Below are the code and all the weights of a small trained network. Each question names an input and a target symbol and asks about switching units off, where a switched-off unit gives its printed mean instead of its output.

import numpy as np


def w(rows, s, z=0):
    codes = np.array(rows[::2]) - 128.0
    scale = np.full(codes.shape[1], s)
    scale[-1] = z or s
    return codes * scale


def norm(h):
    return h / np.sqrt((h * h).mean(-1, keepdims=True) + 1e-5)


def f(y):
    return np.maximum(y, 0)


def softmax(a):
    e = np.exp(a - a.max(-1, keepdims=True))
    return e / e.sum(-1, keepdims=True)


def log_softmax(a):
    a = a - a.max(-1, keepdims=True)
    return a - np.log(np.exp(a).sum(-1, keepdims=True))


def net(x, mask):
    ids = ['αβγεζηθλμξπστφ'.index(c) for c in x.split()]
    T = len(ids)
    res = E[ids] + P[:T]
    r = norm(res)
    for j in range(2):
        rows = slice(2 * j, 2 * j + 2)
        q, k, v = (r @ M[0][rows].T for M in (Q, K, V))
        z = softmax(np.where(np.tri(T) > 0, q @ k.T / 2**0.5, -1e9)) @ v
        o = O[0][rows]
        res = res + np.where(mask[j], z, o[:, -1]) @ o[:, :-1]
    y = f(norm(res) @ A[0][:, :-1].T + A[0][:, -1])
    res = res + np.where(mask[2:6], y, B[0][:, -1]) @ B[0][:, :-1]
    return log_softmax(norm(res)[-1] @ U[:, :-1].T + U[:, -1])


Q, K, V, O, A, B = {}, {}, {}, {}, {}, {}
E = w([
[130,129,139],'α',
[122,126,138],'β',
[130,139,132],'γ',
[120,131,127],'ε',
[126,134,142],'ζ',
[130,138,139],'η',
[128,132,127],'θ',
[121,136,136],'λ',
[6,161,212],'μ',
[122,141,128],'ξ',
[126,126,131],'π',
[116,129,131],'σ',
[133,134,133],'τ',
[133,126,129],'φ',
],0.023)
P = w([
[163,73,67],'0',
[17,187,192],'1',
[30,174,204],'2',
[41,175,204],'3',
[19,164,227],'4',
[14,189,190],'5',
[4,172,210],'6',
],0.0021)
Q[0] = w([
[15,142,231],'head 1',
[193,39,3],'head 1',
[7,179,172],'head 2',
[205,88,108],'head 2',
],0.0071)
K[0] = w([
[254,81,52],'head 1',
[78,241,177],'head 1',
[188,90,53],'head 2',
[72,138,221],'head 2',
],0.0093)
V[0] = w([
[214,203,147],'head 1',
[211,26,143],'head 1',
[148,125,151],'head 2',
[162,122,2],'head 2',
],0.0081)
O[0] = w([
[178,254,92,125],'head 1',
[154,83,11,254],'head 1',
[123,153,101,130],'head 2',
[236,95,168,167],'head 2',
],0.0081,0.0027)
A[0] = w([
[4,134,74,200],'neuron 1',
[167,69,147,6],'neuron 2',
[178,218,111,107],'neuron 3',
[220,121,249,61],'neuron 4',
],0.0029,0.0019)
B[0] = w([
[39,127,156,251],'neuron 1',
[72,253,111,133],'neuron 2',
[123,122,202,175],'neuron 3',
[200,96,106,178],'neuron 4',
],0.0037,0.0022)
U = w([
[88,143,159,253],'α',
[84,156,105,153],'β',
[60,69,89,108],'γ',
[85,60,172,92],'ε',
[228,104,163,126],'ζ',
[185,181,77,112],'η',
[172,199,151,106],'θ',
[120,199,108,96],'λ',
[160,167,220,83],'μ',
[97,135,6,93],'ξ',
[150,50,203,108],'π',
[137,24,85,108],'σ',
[116,130,137,73],'τ',
[182,97,79,128],'φ',
],0.014,0.0075)

Each question gives the input, a string of symbols that net reads in full, and the target symbol t.
The units are the heads (2 rows each of Q, K, V and O) and the neurons (one row each of A and B). Each row of codes is followed by its name. A weight is (code - 128) times the scale printed after its matrix; where a second scale follows, it is the last column's (O, A, B and U).
mask holds one flag per unit, heads first, then neurons. A switched-off unit (its flag False) gives its mean, the last column of its rows in O or B, instead of its output. The means were averaged over made-up inputs and are rounded, as every weight is.
A unit's drop is (log p(t) with every unit on - log p(t) with that unit switched off) / (log p(t) with every unit on - log p(t) with every unit switched off).
The circuit of an input: a set's keep is (log p(t) with only the set's units on - log p(t) with every unit switched off) / (log p(t) with every unit on - log p(t) with every unit switched off). Starting from all 6 units, units are removed one at a time, each time the one whose removal leaves the highest keep (on an exact tie, the one counted first), for as long as the keep stays at least 0.8.
circuit, biggest first: the units of the circuit, biggest drop first
which heads matter: for each layer, one digit per head in row order, 1 if its drop is at least 0.15 and else 0, layers parted by /
drop when u is switched off: that unit's drop, to one decimal
input π ξ θ, target σ: which heads matter : 10
input α φ ξ τ ε, target ξ: which heads matter : 10
input ε ε σ π α τ, target π: which heads matter : 10
input β θ α α, target γ: which heads matter : 11
input π τ ξ γ β, target σ: circuit, biggest first : head 1
input θ θ φ, target ζ: which heads matter : 01
input α γ π, target ξ: which heads matter : 10
input ε λ μ λ μ λ, target π: which heads matter : 11
input β ζ σ γ λ, target γ: circuit, biggest first : head 1; head 2
input ε σ ζ ε, target π: drop when head 1 is switched off : 0.3
input θ θ σ β ξ φ α, target ζ: drop when head 2 is switched off : 0.6
input θ η α η, target ζ: drop when head 2 is switched off : 0.7
